Here is a tiny trained network, its code and every weight. The questions are about switching its units off for an input and a class, where a switched-off unit gives its printed mean instead of its output.

import numpy as np


def w(rows, s, z=0):
    codes = np.array(rows[::2]) - 128.0
    scale = np.full(codes.shape[1], s)
    scale[-1] = z or s
    return codes * scale


def f(y):
    return np.maximum(y, 0)


def log_softmax(a):
    a = a - a.max(-1, keepdims=True)
    return a - np.log(np.exp(a).sum(-1, keepdims=True))


def net(x, mask):
    res = np.array(x, float).reshape(1, 5) / 4 @ E
    y = f(res @ A[0][:, :-1].T + A[0][:, -1])
    res = res + np.where(mask, y, B[0][:, -1]) @ B[0][:, :-1]
    return log_softmax(res[-1] @ U[:, :-1].T + U[:, -1])


A, B = {}, {}
E = w([
[124,116,183,133,116,119,41,131,222,98],'x0',
[175,186,98,129,133,76,47,147,93,173],'x1',
[112,139,106,133,179,87,176,196,208,116],'x2',
[155,137,162,246,159,157,110,183,83,107],'x3',
[15,207,145,128,119,113,138,109,105,87],'x4',
],0.013)
A[0] = w([
[151,138,189,114,46,207,72,51,44,187,107],'n1',
[181,92,103,97,109,150,114,158,138,123,79],'n2',
[155,119,158,99,115,122,129,83,95,107,88],'n3',
[127,108,223,136,101,96,11,125,241,87,101],'n4',
[125,121,65,49,93,102,139,111,173,173,111],'n5',
[146,103,174,114,100,136,75,120,138,81,117],'n6',
[131,170,90,127,201,69,200,194,183,138,119],'n7',
[172,228,86,132,162,50,59,152,107,188,99],'n8',
[145,122,109,141,154,119,166,141,149,83,103],'n9',
[161,135,178,213,143,189,112,163,94,91,102],'n10',
[60,245,149,92,149,122,153,86,107,59,98],'n11',
[125,136,121,129,166,92,136,159,187,86,98],'n12',
[152,153,129,116,122,142,139,123,132,112,248],'n13',
[162,183,101,132,106,61,43,148,108,174,93],'n14',
[79,122,71,120,156,96,131,79,172,181,108],'n15',
[201,46,93,122,135,146,133,141,151,176,125],'n16',
[141,149,126,149,141,81,171,154,169,145,80],'n17',
[130,126,90,136,105,104,165,120,115,141,99],'n18',
[121,112,96,54,103,127,157,74,165,140,116],'n19',
[186,77,118,116,181,152,132,129,132,144,119],'n20',
[111,122,89,89,122,105,138,124,155,137,94],'n21',
[134,85,185,172,153,136,191,81,145,94,116],'n22',
[168,57,149,123,147,168,112,146,165,191,106],'n23',
[112,119,52,133,174,96,157,191,190,120,132],'n24',
[91,197,58,161,106,145,209,104,83,170,105],'n25',
[132,150,65,142,108,187,169,158,78,161,97],'n26',
[96,127,131,136,109,123,76,118,163,98,86],'n27',
[114,86,168,105,142,217,182,115,178,81,98],'n28',
[134,140,176,223,135,165,133,207,86,119,105],'n29',
[128,159,97,76,113,64,69,166,117,191,96],'n30',
[122,124,110,168,141,48,158,161,163,124,101],'n31',
[126,146,121,91,97,104,130,112,148,174,88],'n32',
[161,68,80,125,111,149,130,133,161,176,113],'n33',
[124,123,155,133,122,126,114,120,142,140,102],'n34',
[118,91,86,158,108,97,165,124,109,167,90],'n35',
[136,138,107,93,146,147,179,155,84,163,94],'n36',
[179,120,81,110,128,163,171,154,105,151,125],'n37',
[80,55,158,124,107,212,199,129,152,94,101],'n38',
[49,242,179,125,94,111,136,136,119,87,104],'n39',
[99,139,120,28,70,92,127,114,142,135,102],'n40',
[142,134,125,157,130,146,114,140,112,96,77],'n41',
[117,140,117,206,244,171,114,204,121,108,109],'n42',
[164,68,113,150,98,103,157,123,160,149,97],'n43',
[116,94,163,121,159,87,201,166,162,108,127],'n44',
[137,118,71,135,173,96,201,93,56,145,104],'n45',
[127,105,107,62,112,82,124,77,152,136,96],'n46',
[123,59,139,169,72,155,140,33,104,89,118],'n47',
],0.012,0.015)
B[0] = w([
[127,66,104,46,102,106,50,64,73,102,251],'n1',
[85,83,171,199,107,153,127,187,53,172,160],'n2',
[122,81,150,115,123,154,115,108,76,91,151],'n3',
[160,9,80,152,217,60,246,51,212,177,255],'n4',
[222,181,213,175,92,158,95,107,171,54,230],'n5',
[122,90,105,108,130,84,155,82,169,134,180],'n6',
[136,78,103,72,90,116,63,51,83,135,239],'n7',
[94,196,44,74,126,254,206,210,112,132,244],'n8',
[135,125,119,117,101,151,122,83,98,123,157],'n9',
[182,171,226,126,81,136,145,103,163,58,226],'n10',
[35,118,136,201,100,113,65,210,110,168,248],'n11',
[121,56,116,101,116,116,115,99,58,121,174],'n12',
[103,214,132,84,122,63,120,115,192,151,249],'n13',
[99,143,95,84,126,189,181,161,107,133,220],'n14',
[173,157,155,154,128,151,90,119,153,119,189],'n15',
[59,139,123,188,94,73,84,209,99,144,218],'n16',
[115,67,119,132,89,170,101,95,101,132,158],'n17',
[136,83,149,117,176,128,145,125,152,138,154],'n18',
[220,171,196,138,91,153,112,167,187,49,218],'n19',
[65,145,134,173,105,111,86,167,119,159,185],'n20',
[173,116,164,136,119,133,129,119,99,73,173],'n21',
[111,180,126,96,150,165,159,168,106,143,190],'n22',
[60,115,126,169,106,103,110,190,101,170,188],'n23',
[125,111,112,79,122,112,76,49,85,118,218],'n24',
[130,66,120,165,177,89,170,102,195,166,231],'n25',
[150,54,139,125,189,93,168,75,184,117,193],'n26',
[103,63,125,171,170,134,187,113,178,162,163],'n27',
[99,174,91,84,137,197,185,162,131,148,204],'n28',
[183,177,240,140,93,158,108,134,186,67,231],'n29',
[110,169,121,90,96,164,212,150,94,119,206],'n30',
[110,108,140,106,111,157,94,63,83,130,174],'n31',
[132,143,154,149,139,169,134,111,126,81,166],'n32',
[82,167,124,197,113,113,80,151,100,165,184],'n33',
[127,98,134,139,147,138,128,107,138,151,138],'n34',
[84,82,135,133,127,131,161,116,153,123,156],'n35',
[143,59,117,150,167,106,178,98,134,123,179],'n36',
[116,105,115,160,148,66,161,120,180,165,193],'n37',
[115,195,60,83,132,217,196,227,121,165,223],'n38',
[15,107,148,189,129,89,69,186,93,185,243],'n39',
[163,153,181,170,86,158,117,119,171,105,221],'n40',
[134,105,151,139,103,170,110,111,131,131,145],'n41',
[173,148,212,109,95,133,116,109,155,80,219],'n42',
[66,121,122,146,105,128,112,142,117,126,162],'n43',
[96,141,94,87,96,134,127,93,66,91,196],'n44',
[153,80,123,157,183,89,213,52,172,180,216],'n45',
[187,131,202,155,105,145,126,134,148,83,198],'n46',
[125,149,75,44,115,130,94,71,54,122,206],'n47',
],0.0082,0.015)
U = w([
[167,147,241,132,99,168,107,123,198,70,116],'0',
[119,40,117,140,159,86,204,90,213,156,130],'1',
[94,161,75,45,117,237,181,181,137,129,119],'2',
[37,105,148,206,105,96,50,190,127,158,112],'3',
[117,70,107,13,95,140,31,47,89,107,114],'4',
[115,229,126,30,124,1,83,118,206,136,252],'5',
[181,96,104,133,230,139,100,149,168,121,111],'6',
[161,151,77,149,207,93,105,165,150,70,108],'7',
],0.0095,0.018)

Each question gives the input, the list of numbers given to net, and the class t.
The units are the neurons (one row each of A and B). Each row of codes is followed by its name. A weight is (code - 128) times the scale printed after its matrix; where a second scale follows, it is the last column's (A, B and U).
mask holds one flag per neuron, in row order. A switched-off neuron (its flag False) gives its mean, the last column of its row in B, instead of its output. The means were averaged over made-up inputs and are rounded, as every weight is.
A unit's drop is (log p(t) with every unit on - log p(t) with that unit switched off) / (log p(t) with every unit on - log p(t) with every unit switched off).
The circuit of an input: a set's keep is (log p(t) with only the set's units on - log p(t) with every unit switched off) / (log p(t) with every unit on - log p(t) with every unit switched off). Starting from the 12 units with the biggest drops (on a tie, the unit counted first), units are removed one at a time, each time the one whose removal leaves the highest keep (on an exact tie, the one counted first), for as long as the keep stays at least 0.8.
circuit, biggest first: the units of the circuit, biggest drop first
unit that matters most: the unit with the biggest drop
top k neurons: the k neurons with the biggest drops, biggest first
drop when u is switched off: that unit's drop, to one decimal
input [-5,2,6,-5,-4], class 4: circuit, biggest first : n7
input [-7,-2,7,-2,4], class 1: top 3 neurons : n25, n45, n1
input [-8,8,4,7,-6], class 1: top 3 neurons : n45, n26, n37
input [-1,-5,3,-5,-1], class 0: top 2 neurons : n8, n19
input [-6,-5,-6,0,-4], class 1: top 4 neurons : n45, n37, n7, n26
input [4,8,6,-8,6], class 0: top 2 neurons : n5, n40
input [5,7,-2,6,4], class 2: top 2 neurons : n8, n14
input [4,-8,-1,-6,6], class 2: top 2 neurons : n38, n28
input [3,-5,-7,-7,6], class 0: top 2 neurons : n19, n40
input [-8,-3,-2,1,8], class 1: top 3 neurons : n25, n45, n26
input [-6,-1,7,8,-5], class 0: top 2 neurons : n29, n42
input [4,-1,8,-7,7], class 4: top 2 neurons : n7, n24
input [-6,7,8,-8,4], class 0: circuit, biggest first : n5, n40
input [2,6,-2,5,-6], class 2: unit that matters most : n8
input [7,3,-2,7,8], class 3: top 3 neurons : n39, n11, n5
input [8,-6,6,3,-8], class 1: top 2 neurons : n4, n11
input [3,-4,-6,-6,7], class 3: top 2 neurons : n11, n39
input [-4,-7,-2,-5,0], class 2: drop when n38 is switched off : 4.0
input [-7,-5,-6,-8,2], class 0: drop when n3 is switched off : 0.0
input [0,-7,-6,-1,-2], class 2: circuit, biggest first : n38
input [-1,-7,-6,0,-5], class 2: drop when n38 is switched off : 0.9
input [-1,-8,-6,-5,3], class 2: drop when n38 is switched off : 1.3
